Each row is followed by its class.
[-15  24  -3 -14 -16 -27 -21  31 -10  -5  -7  54  -3  -6  27 -34  75  32
 -35  -2  23 -38 -15  43 -40 -55 -15  62  -8 -32 -22 -63  74  30 -17 -11]  k762
[-72 -16  22  33 -51 -60  10 -15 -45  61  39  21 -46  -7 -73  42 -10 -22
 -22 -13   3 -15  -5 -47   6  -9 -58  65 -46  15 -16  -5 -29   9  12  -2]  k575
[ 35  -8 -26  20 -33  15 -32  11  15   4 -29  32  15   8   8 -12  20  45
 -21  24  -3 -34  86  19 -24  -5  -4  49  34 -18  45  -7  34 -28  55 -14]  k661
[-37  -8  13  -7 -25  -7 -17  15 -19 -14 -23   3  21 -10 -22  16  57 -20
  10 -26   9  -2 -33  63   8  -8 -14 -15  33  14  -7 -27  12  26  66   5]  k762
[-42  -9  28  14 -26 -18   0  -2 -13  65  74 -16 -47  12 -45  25   2 -10
 -18 -12 -19 -37  -9 -34   1  13 -64  21 -31  11  -1 -28 -31   0   9 -17]  k97
[  3   0 -14   7 -34  -1   8 -35  37  40  28  22 -37   9 -46  21  -2 -34
 -15  15 -29 -15 -68 -15 -17   1 -34  31  17  54 -10  -6 -40  -5 -10  11]  k519
[ 26 -21 -20  24 -28  -4 -26  15 -18  31 -34   8  39  25  32 -42  12  -3
 -15  54 -12  -2  61 -18 -13   4  16  12  21   7  32  15  28 -28  14  19]  k371
[-24 -21  28  31 -42 -33  15 -30 -13  11  24 -14 -13 -29 -85  43  -1 -77
 -20 -27   3  -8 -91 -53   7  -1 -13  42 -41  35 -32 -29 -17  -5  24  16]  k575
[-45 -21  25  12   2  -4 -39  14   8  13 -39  45 -37   3  -5  -4  40 -36
  19  -6   9  19  27  79  20 -26  -5   9  51  10 -18 -22  -7  17   5  16]  k539
[ 18 -13  16  24 -72  13 -22  23  -3  -5 -20  26  23  -1  31 -32  47 -22
 -31  30  -8   7 -32 -36  13 -42 -13  31  42  20 -24  16  39   2   6 -12]  k762
[ 44 -19 -23 -48 -21 -33  -9  -7  -7 -20 -34  42 -29  34 -20   8  18  41
 -38  12  28  36 -66  35 -40 -40 -31  14  21  26   5 -18  17   9  26 -21]  k285
[-32 -21  21  10  -1  17 -18  24  17  25 -33   4 -60   1 -14  16  70   5
  35  16 -24 -30   4  29  15 -38  -8  11  16   1   7 -31   3  32  14  11]  k188
[ 13 -19  -8  17 -19   7 -32   1  24  21 -24  18  20  -2  20   4   7   9
  -7  45   2 -43  44  -5   2 -10   1  41  26   3  28  16  18  -8  20 -28]  k575
[-14 -12   3  19 -36  62 -12 -19   6  43 -41 -46 -21  17  12 -22  29  30
   0  28 -10 -36   2 -27   9   5 -14  16  69  29  34  13 -13 -10  23 -40]  k232
[ -1 -16  -4  37 -35  25 -29  17 -13  13 -13  41  46  19  21  -2  45  35
 -30   2  -1 -31  41 -29 -19 -14 -18  53  19   7  15   3  39 -30  31 -13]  k285
[ 47 -41 -17  -1  14 -35 -23 -14 -13 -10 -15  46 -18  -9  22 -31  19  38
 -16  28   8   3 -23  27 -18  -5 -32  30 -13  -1 -23  17   0  12  -5  23]  k232
[-22  35  28  15 -16  -6  13 -13  30  15   9  36   2   6 -34  25 -18 -20
 -26 -22  -9 -34 -30 -49 -20 -21 -34  64 -12  24  12 -16  37 -17  15   0]  k97
[-41 -26   1   3 -24 -16 -20 -37  10  -7 -39  48 -36  22 -21  -4  27 -49
  37   0 -33  17 -10  65   8   1 -11 -26  42  20  -6 -12 -11  18  53  61]  k661
[  2 -13 -17  15 -26  35 -15   6   7  37 -40  -3   6  30  -1  17  67  58
   4  11 -13 -49  20 -44 -28 -18 -10  20   7   3  26  -1  64  -6  38 -25]  k232
[-52 -19  31  30 -43 -41  11 -11   2  18   8  38 -18  15 -45  43   3 -33
 -14 -15 -20 -12 -23 -47  -4 -18 -47  32 -10  14 -11 -22  27   2  30  18]  k762
[-28  -1 -12  38 -29  52  -9   7 -12  -2  -2  14  36  18  36 -25  46  41
  -5  39 -29 -33   8 -68   4 -13   2  17  23  20 -27   3 -17  -7  25 -22]  k575
[  8 -18 -14  10 -30   1 -24   7   6  -1 -20  63  19   8  34 -36  38  30
 -13  26 -16 -32  44  16 -14  -8  17  32   2  -9   0  24  29 -17  23   9]  k519
[-24 -22  35  29 -24  46 -27  26  15  24 -32 -16  23  23  32 -29  41   8
  -8  57 -31 -41 -13 -47  10  -6 -24  39  20   0  11   3  13  14  18 -40]  k371
[ 52  -7 -25 -15  40 -33 -34  35  30   5 -37  49 -10   2   6 -26   5  28
 -41  33  54 -10  11  26 -39 -29 -32  61 -18  -7   2 -25  48  15   9  27]  k762
[-10   7  30  23 -31 -36  14 -13 -21   3 -26  -7 -63 -23 -61  15  -6 -36
  -9 -28  12 -20 -35 -25 -25 -21 -28  53 -35  24   4 -36  11 -24  35  26]  k285
[-20 -17  -3   5  22   2 -28  25  11   4 -71  16   1   0 -11   6  33 -22
  13   8   3  33 -14  66 -19  -7   5 -17  20  -9 -15 -32  10  40   1  44]  k371
[ 39   7 -50  -9   1   2  -3  25 -10  27  -3  -2   4  -8   8 -28  -7  48
 -19  25  51  -8  45 -33   1 -29 -14  24  15  31  28  14 -19  -3  47  23]  k232
[ 15 -25   2 -25  17  -1 -21 -42  22  -6 -29  68 -43  38   1 -39  41  60
 -26   6   5  10 -45  54 -19 -10 -14  42  10  -4 -19   4  20  17   5   3]  k97
[ -9   7   1   5   2   4  -3 -14 -11 -27 -36  21 -15   6  -9   6  53  23
  64  -2 -25  33 -29  43  10 -10   3  -9  27   9 -31  -4 -14  27  13  28]  k661
[-24  17  14  23 -26 -50  22  11 -30  34  38  24 -31   4 -36  35  11 -19
 -22  -8   5 -23  -5 -57 -22 -34 -51  48 -14  29 -15 -35 -16   0  -8  -6]  k539
[ 17  16 -31  16 -31  31  -4  28  19  -5 -58  12  21  13   9 -35   4  62
  -3  25  18  -3  44 -51  -9  -5   6  46   5  -1   1  12  19 -20  45 -15]  k661
[-45 -10   1  40 -12  -7   2   2 -16  48  19  23 -27   8 -57  59  12  23
  -9 -20   6 -41  10 -58 -16 -14 -66  28 -39  25 -32  -9   3 -12  31   1]  k232
[ 48 -11 -15 -24   3 -47 -43 -22 -17   4   0  63 -60  36  10 -46  50  42
  -9  16 -13  10   7  59 -37 -38  -7  51  13  -6  22 -15  15  16   3  14]  k371
[-39 -19  62   6  44 -30 -18  35 -33  12 -41   2  32 -11 -15 -18  72  -2
  10  -1  14  20 -44  45  12   8  10  29 -12 -22 -30 -31  -1  59  10  38]  k232
[ 50 -12   9  -9  -9 -59 -23  11 -23 -20 -10  25 -50 -22  21 -31  51   3
   4   1  27 -26 -67  26 -16 -13 -43  52 -10  25 -20 -50   8  -5 -19  -3]  k188
[-42 -16  31  -9 -18 -13 -16   8   5   3 -50   2  16  11  13  -8  28  -8
  16  10 -13  11 -37  13 -15  -7  19   1   0 -29 -14 -36  49  28 -11  12]  k97
[-40  -3   5  14   5  -5   2  24 -30  -5 -51   4  27  -8   3  22  85  19
  21   0  -2  -7  30  37 -10 -38  28   2  31 -16 -10 -25   4  54  31   8]  k285
[ 43  17 -28 -34   1 -25  -8  -4   2  23 -12  12 -13  -1   6 -38 -41  46
 -33  43  50   9  32  13 -27 -30   8  59 -28 -30   4  18  25  16 -12  -2]  k285
[-16  -4  -4  12   2  -2  -5  18  22 -21 -68  42 -28 -15   5 -22  42 -10
  11   7 -23   3  -8  60  -6   0 -30  19  20  -3   7 -15  -9  34  23  32]  k661
[-54  24  36  22   1   7   7  -8 -24  65  61 -13  -9 -21 -75  25  -2 -28
 -34 -21  -1 -46  -5 -24   6 -16 -37  60 -67  -2  -8   4   9  12  12   3]  k232
[-56 -39  18  20  41   3 -28   9  -8  10 -13  20   0   4 -31  22  65  11
  14  16 -20   9 -15  13   8 -39 -31  26  -6  -2 -52 -31  -8  69  32   9]  k232
[ -5  -3 -17  -5 -27 -29  -4 -26 -48   0   4  31 -73   4  -7 -50  65  10
 -17   4 -14 -29 -13  62 -22 -33 -16  25 -10  25 -14 -26 -12 -19  15   3]  k285
[-14  48  23  13  -2  13  17 -14 -10  39  60 -16  24  -2 -50  34 -28   8
  -7 -25  34 -19 -26 -79  -9  -5 -16  63 -44   3 -34   2   4   3 -11  -2]  k539
[  7 -17 -37  32 -38 -25  30 -38   4  15   9  11  -8  -4 -50  28 -33 -24
  -1  -1 -21  16 -11 -64 -10  10 -33  17 -19  33  -4   1 -13 -14  41  51]  k371
[-16   6  -4 -21  11  27 -21 -27  18  25 -30   3 -47   0 -50   4 -16 -10
  24  16  18  31 -15  61   2 -38  33  15  21  20  -2 -17   9  -2  -9  51]  k519
[ 16  -3 -21   8 -46 -32   8  14 -39  -1   1  -2  34  13  35 -39   3   9
 -19  40 -17  -9  21 -53  -4 -15   5  16   3  20  23  29   3 -26  11 -14]  k762
[-21 -18   1  -5   2 -16  -9  -5  -6   7 -58  20 -34  -2 -13 -15  80 -27
  18   4  -6   7 -40  56  -9  -4 -22   8  25  26 -19 -24  -5  58  28  33]  k519
[-17  16 -56  15  -9  70 -13 -23  28  22 -49  21  52  35 -16  -8  15  49
 -21  25 -22   2  29  -2 -36 -15  25  19  51  19   1  -2  29 -20  30  -7]  k232
[-64 -26   0  -7   9 -15 -36   1  22  21 -56  12   6  23 -28 -17   5 -39
  19   5 -12  24  20  41 -13  10  31  22  -1  -6   4 -47  24  13  21  24]  k519
[104  28 -46 -27 -22 -10  -5  -4   9 -41 -22  43 -33  -9   9 -33  45  23
  -8  15   9   7 -77  41 -42 -40 -12  20  22  50 -25 -13  11 -25  -3  -5]  k539
[ 37   1 -25 -35  -1 -37 -18  -7  -4 -11 -12  44 -38   5  -9 -29  13  59
 -23  11  31  14 -33  51 -34 -29 -28  61  -6   3 -10 -21  -5  14  16  -8]  k285
[-36   5  50  35 -43 -51  19  -3 -11  36   1  39  -4  -6 -34  48  19 -41
 -13 -13   5 -13 -29 -49 -13 -28 -27  54 -29  -7 -39 -23  49  17 -20  22]  k285
[ 10 -21 -35  23 -31  26  -1   8  22  12 -44   7  22 -13  21 -38   9  48
 -16  48   7   7   5 -29  13  -5   2  39  31  13 -29  27 -23  -5   6 -20]  k232
[ 28  13 -23 -20  17 -24 -35 -11  -6 -19   9  44  35  -7  13 -24   3  36
 -32  -1  32  12   3  29 -31 -26 -16  57  10 -12 -30 -24  27  28  11 -22]  k232
[-75  14  34   6  29  44   2  -2   7   2 -65  -6   9 -16 -23  17  42  -2
  20 -22  31 -13 -27  37 -10 -10  27  16  17 -17 -22 -44  29  46   7  42]  k519
[-50 -11   1  17 -15  16 -12 -19  -4  33 -44  34  13   5 -22   3  75   6
  29   5  -8  -1  -4  55  -2 -12  39  22  47  10 -16   2 -10  33  16  63]  k519
[ 66  28 -33 -14   9   0 -13 -24  12  -8 -11  59 -15  31  10  -7  56  43
 -18 -11  15  -9 -25   6 -48 -24 -31  50  25  10  10  -8  43  26  -7   3]  k661
[-51 -20  25  31 -46  -5   6 -27  -1  23  30  12 -22 -11 -56  33  -1 -53
 -19   1 -35 -44 -17 -43   6 -13 -30  30 -33  10   7 -13   7   4  58  24]  k575
[ 62 -17  -8  11 -33   3  -5  11  -6  -7 -36  14  23   1  53 -47  47  26
 -13  40  -1   2  21 -13   5 -13  23  25  26   1   8  28  27 -14   4 -11]  k285
[ -3 -14  19  13 -21 -11 -15  -3  -9  54  56  16 -16  18 -39  21  -3  -3
 -13 -18   4  -9 -15 -50   8   4 -40  28 -61  13 -23  26  17 -18  -3   7]  k97
[ 10   5   9   0  10 -14 -17  -7 -18 -11 -19  48 -13 -15  -7  -8  34  50
 -29  12  29  -3   6  42 -23 -42 -18  88  28  -1 -18 -22   7  25   6 -16]  k519
[-25  21  -1  13 -71 -20  31 -23  -3  31  16  15 -30  -8 -33   6  -3 -44
  -9  -1 -10   6 -68 -32  -2 -12 -54  44  20  51 -16 -34  -8 -14 -15   5]  k539
[ -53  -11   27   52  -47  -46   18   10  -28   28   25   35  -30   -8
  -46   41   -5  -27  -24   -6   -1  -22   -7 -114   -1  -28  -53   51
  -56   18  -44  -11   -8    8   21   13]  k575
[-33 -11  30   0  -9   6 -23  12  12  18 -60  23 -20  14 -15  11  53  -2
  10  -7 -11  21 -12  72  -6 -11  -1  15  47  -9  15 -28  17  29   8   6]  k285
[-88 -13  15  19 -10   2   6 -24 -39   3 -37  13 -28  -4 -34 -10  31 -36
   4  -1 -37 -14   1  46  -7   4 -32   9  10  28   8 -32 -11   7  52  36]  k519
[-20 -11  17 -36  50 -13 -63  -7  -9  14 -29  14 -18  28 -22 -27  -8 -21
  16  -2  -5  35  -7 107  -3   0  16  -9   7   9  21  15 -14  10   7  16]  k232
[-54 -28  24  21  -2  38 -17   2  14   8 -34   6 -15 -10 -12   4  36 -32
  28  10 -26   6 -22  48  21 -16  12 -19  10 -13 -11 -22  14  22   9  61]  k371
[-14 -10   6  27  18  -6 -30  18 -12   1 -29  -6 -40 -25 -18  -1   0  -4
  18  -8  28  16  -3   1  -2   2 -15  21  -9   7 -33 -40 -30   7   0  22]  k575
[-14 -10 -10 -31  17 -66 -23 -35 -34  -8  -2  46   0   2 -26  -9  20   1
 -12   4  -2  15   3  93 -19 -40  14  32 -15 -11 -19 -12  27  21   2 -18]  k232
[-40 -23   8  12 -55  16 -27   9 -21  36 -31   1  30  50  39  -6  18  45
  20  36   2 -44  -1 -73 -17  -5 -22  20   1  10  15  10  43 -25  23  -6]  k285
[  9 -25  16   1 -46   0  -2 -18  -3 -15 -43  25 -23  26 -13 -24  38  -9
 -16  10 -15   2   7  12  21  -9  -3  10  40  21  28  33  -1   0  74 -13]  k661
[-21   6  22   7  13  15  -8  17  23 -13 -39 -18  24 -35 -12   9  19 -42
  21  -6  10  -8 -49  32   2 -16  21  10  16  -5   4 -34  22  28  12  56]  k762
[-32   4 -20  -6   0  12 -10  14   2  31 -37 -26  18  -7 -27  -9  11 -16
   6  22  21  20 -36  28  -7  -7   5   3   1   3 -24 -22   9  35  -1  41]  k762
[ 58   4 -16  -1  40 -10 -21 -32  -8 -11  17  48 -42  -5   9 -20  67  21
   3  -3 -15 -13 -40  52 -30 -27 -33  65   8  18  -2   2 -12  29 -29  15]  k539
[ 29  -4 -17 -25   1 -39 -22 -20   4 -27 -39  43 -18  -2  16 -12  21  20
  -3  16   2 -17  -4  76 -30 -36  -3  39  13  -9  17  -3  32  14   8 -29]  k371
